Below is a small trained network, with its code and all its weights. Each question gives an input and a target symbol and asks what happens when units are switched off, that is, made to give their printed mean instead of their output.

import numpy as np


def w(rows, s, z=0):
    codes = np.array(rows[::2]) - 128.0
    scale = np.full(codes.shape[1], s)
    scale[-1] = z or s
    return codes * scale


def f(y):
    return y / 2 * (1 + np.tanh(0.7978845608 * (y + 0.044715 * y**3)))


def softmax(a):
    e = np.exp(a - a.max(-1, keepdims=True))
    return e / e.sum(-1, keepdims=True)


def log_softmax(a):
    a = a - a.max(-1, keepdims=True)
    return a - np.log(np.exp(a).sum(-1, keepdims=True))


def net(x, mask):
    ids = ['αβγεζηθλξπστψω'.index(c) for c in x.split()]
    T = len(ids)
    res = E[ids] + P[:T]
    u = 0
    for l in range(2):
        q, k, v = (res @ M[l].T for M in (Q, K, V))
        z = softmax(np.where(np.tri(T) > 0, q @ k.T / 3**0.5, -1e9)) @ v
        res = res + np.where(mask[u], z, O[l][:, -1]) @ O[l][:, :-1]
        u += 1
        y = f(res @ A[l][:, :-1].T + A[l][:, -1])
        res = res + np.where(mask[u : u + 12], y, B[l][:, -1]) @ B[l][:, :-1]
        u += 12
    return log_softmax(res[-1] @ U[:, :-1].T + U[:, -1])


Q, K, V, O, A, B = {}, {}, {}, {}, {}, {}
E = w([
[156,62,55,63],'α',
[157,98,68,50],'β',
[174,86,23,26],'γ',
[72,189,161,41],'ε',
[31,154,189,80],'ζ',
[130,81,52,91],'η',
[144,149,37,43],'θ',
[122,133,71,115],'λ',
[105,148,64,123],'ξ',
[207,230,119,88],'π',
[58,123,100,199],'σ',
[149,201,115,138],'τ',
[125,124,109,183],'ψ',
[177,171,141,248],'ω',
],0.012)
P = w([
[148,155,170,135],'0',
[150,164,135,143],'1',
[157,169,110,159],'2',
[188,173,84,174],'3',
[206,172,51,198],'4',
[229,170,30,204],'5',
[252,158,3,225],'6',
],0.0049)
Q[0] = w([
[142,168,110,101],'L0H0',
[110,98,117,74],'L0H0',
[126,108,252,96],'L0H0',
],0.02)
K[0] = w([
[78,165,65,146],'L0H0',
[126,154,75,96],'L0H0',
[47,72,232,3],'L0H0',
],0.016)
V[0] = w([
[62,166,76,68],'L0H0',
[123,159,117,168],'L0H0',
[65,254,54,193],'L0H0',
],0.0081)
O[0] = w([
[152,163,3,147,161],'L0H0',
[68,162,124,101,160],'L0H0',
[3,254,3,82,255],'L0H0',
],0.006,0.0055)
A[0] = w([
[67,32,127,10,56],'L0N0',
[148,107,110,181,184],'L0N1',
[105,5,108,251,71],'L0N2',
[143,147,196,130,98],'L0N3',
[147,132,153,224,136],'L0N4',
[36,147,192,90,64],'L0N5',
[152,90,98,173,244],'L0N6',
[187,65,121,145,117],'L0N7',
[104,185,172,171,108],'L0N8',
[87,76,151,107,233],'L0N9',
[93,165,146,92,1],'L0N10',
[105,141,132,53,53],'L0N11',
],0.011,0.0032)
B[0] = w([
[84,144,4,231,159],'L0N0',
[108,172,143,87,148],'L0N1',
[16,86,57,137,102],'L0N2',
[99,120,74,86,60],'L0N3',
[138,161,146,232,86],'L0N4',
[142,98,88,77,116],'L0N5',
[103,185,118,55,250],'L0N6',
[154,72,217,133,110],'L0N7',
[199,133,45,164,184],'L0N8',
[74,155,115,109,85],'L0N9',
[189,91,125,169,139],'L0N10',
[125,72,100,177,233],'L0N11',
],0.015,0.0016)
Q[1] = w([
[159,89,202,187],'L1H0',
[252,105,108,54],'L1H0',
[132,101,216,78],'L1H0',
],0.019)
K[1] = w([
[121,1,172,128],'L1H0',
[81,158,109,4],'L1H0',
[169,60,73,107],'L1H0',
],0.018)
V[1] = w([
[174,63,65,254],'L1H0',
[16,67,71,202],'L1H0',
[196,38,20,80],'L1H0',
],0.016)
O[1] = w([
[144,41,96,237,234],'L1H0',
[40,48,108,164,69],'L1H0',
[202,7,81,64,254],'L1H0',
],0.015,0.004)
A[1] = w([
[104,165,94,129,166],'L1N0',
[95,171,135,174,107],'L1N1',
[62,105,149,81,219],'L1N2',
[109,150,147,102,228],'L1N3',
[154,119,249,179,63],'L1N4',
[196,133,71,89,93],'L1N5',
[157,142,86,148,200],'L1N6',
[130,129,128,189,47],'L1N7',
[135,76,222,122,246],'L1N8',
[209,181,109,139,78],'L1N9',
[121,101,221,118,254],'L1N10',
[139,68,220,68,81],'L1N11',
],0.011,0.0058)
B[1] = w([
[152,139,162,167,164],'L1N0',
[189,74,84,106,173],'L1N1',
[124,130,25,115,158],'L1N2',
[188,93,123,108,154],'L1N3',
[158,80,136,249,139],'L1N4',
[57,154,212,138,252],'L1N5',
[118,204,138,156,199],'L1N6',
[106,134,177,7,172],'L1N7',
[252,33,221,127,131],'L1N8',
[175,46,116,151,186],'L1N9',
[226,84,113,10,128],'L1N10',
[98,55,59,173,158],'L1N11',
],0.017,0.022)
U = w([
[72,164,122,254,199],'α',
[143,160,208,124,74],'β',
[127,118,79,54,98],'γ',
[209,187,59,136,193],'ε',
[48,109,141,87,150],'ζ',
[121,80,149,139,2],'η',
[104,80,98,153,63],'θ',
[149,88,86,110,32],'λ',
[92,241,82,34,170],'ξ',
[90,138,34,174,132],'π',
[163,95,112,167,93],'σ',
[161,147,144,38,191],'τ',
[110,86,123,148,113],'ψ',
[158,93,133,73,40],'ω',
],0.0078,0.0066)

Each question gives the input, a string of symbols that net reads in full, and the target symbol t.
The units are the heads (3 rows each of Q, K, V and O) and the neurons (one row each of A and B). Each row of codes is followed by its name. A weight is (code - 128) times the scale printed after its matrix; where a second scale follows, it is the last column's (O, A, B and U).
mask holds one flag per unit, layer by layer, with each layer's heads first. A switched-off unit (its flag False) gives its mean, the last column of its rows in O or B, instead of its output. The means were averaged over made-up inputs and are rounded, as every weight is.
A unit's drop is (log p(t) with every unit on - log p(t) with that unit switched off) / (log p(t) with every unit on - log p(t) with every unit switched off).
The circuit of an input: a set's keep is (log p(t) with only the set's units on - log p(t) with every unit switched off) / (log p(t) with every unit on - log p(t) with every unit switched off). Starting from the 12 units with the biggest drops (on a tie, the unit counted first), units are removed one at a time, each time the one whose removal leaves the highest keep (on an exact tie, the one counted first), for as long as the keep stays at least 0.8.
units of the circuit, in order: the units of the circuit, biggest drop first
most important unit: the unit with the biggest drop
k most important neurons: the k neurons with the biggest drops, biggest first
top k neurons in layer l: the k neurons of layer l with the biggest drops, biggest first
input ζ τ ε ψ ξ, target ε: units of the circuit, in order : L1H0; L1N5; L1N7
input τ β θ η, target ζ: 3 most important neurons : L0N6; L1N5; L0N10
input η τ γ ξ, target α: 4 most important neurons : L0N8; L1N7; L0N6; L1N1
input θ γ α β, target η: most important unit : L0H0
input θ θ λ ζ, target τ: top 2 neurons in layer 1 : L1N3; L1N6
input θ θ β γ, target ζ: 2 most important neurons : L1N5; L0N0
input σ ξ ψ τ, target ε: units of the circuit, in order : L1H0; L1N5
input β ψ λ γ, target ε: 4 most important neurons : L0N0; L1N5; L0N11; L0N1
input σ λ θ λ, target τ: units of the circuit, in order : L1H0; L0N0
input θ τ ζ, target α: 4 most important neurons : L0N8; L1N7; L0N6; L1N1
input σ θ σ η, target π: top 2 neurons in layer 1 : L1N5; L1N2
input λ θ η θ λ π ζ, target β: units of the circuit, in order : L1H0; L1N5; L1N2
input τ ψ θ, target ε: 2 most important neurons : L1N5; L0N11
input ξ π ξ, target β: top 4 neurons in layer 1 : L1N5; L1N11; L1N2; L1N1
input σ θ β ξ ψ ψ ξ, target ε: top 2 neurons in layer 1 : L1N5; L1N1
input ζ ξ η α, target ξ: units of the circuit, in order : L1H0
input ξ β γ, target ξ: units of the circuit, in order : L1H0; L0N0
input θ π τ ξ, target α: units of the circuit, in order : L1N7; L1N1
input ζ ξ ξ ξ ζ λ, target ξ: top 2 neurons in layer 0 : L0N8; L0N5
input τ β α, target α: most important unit : L0N0
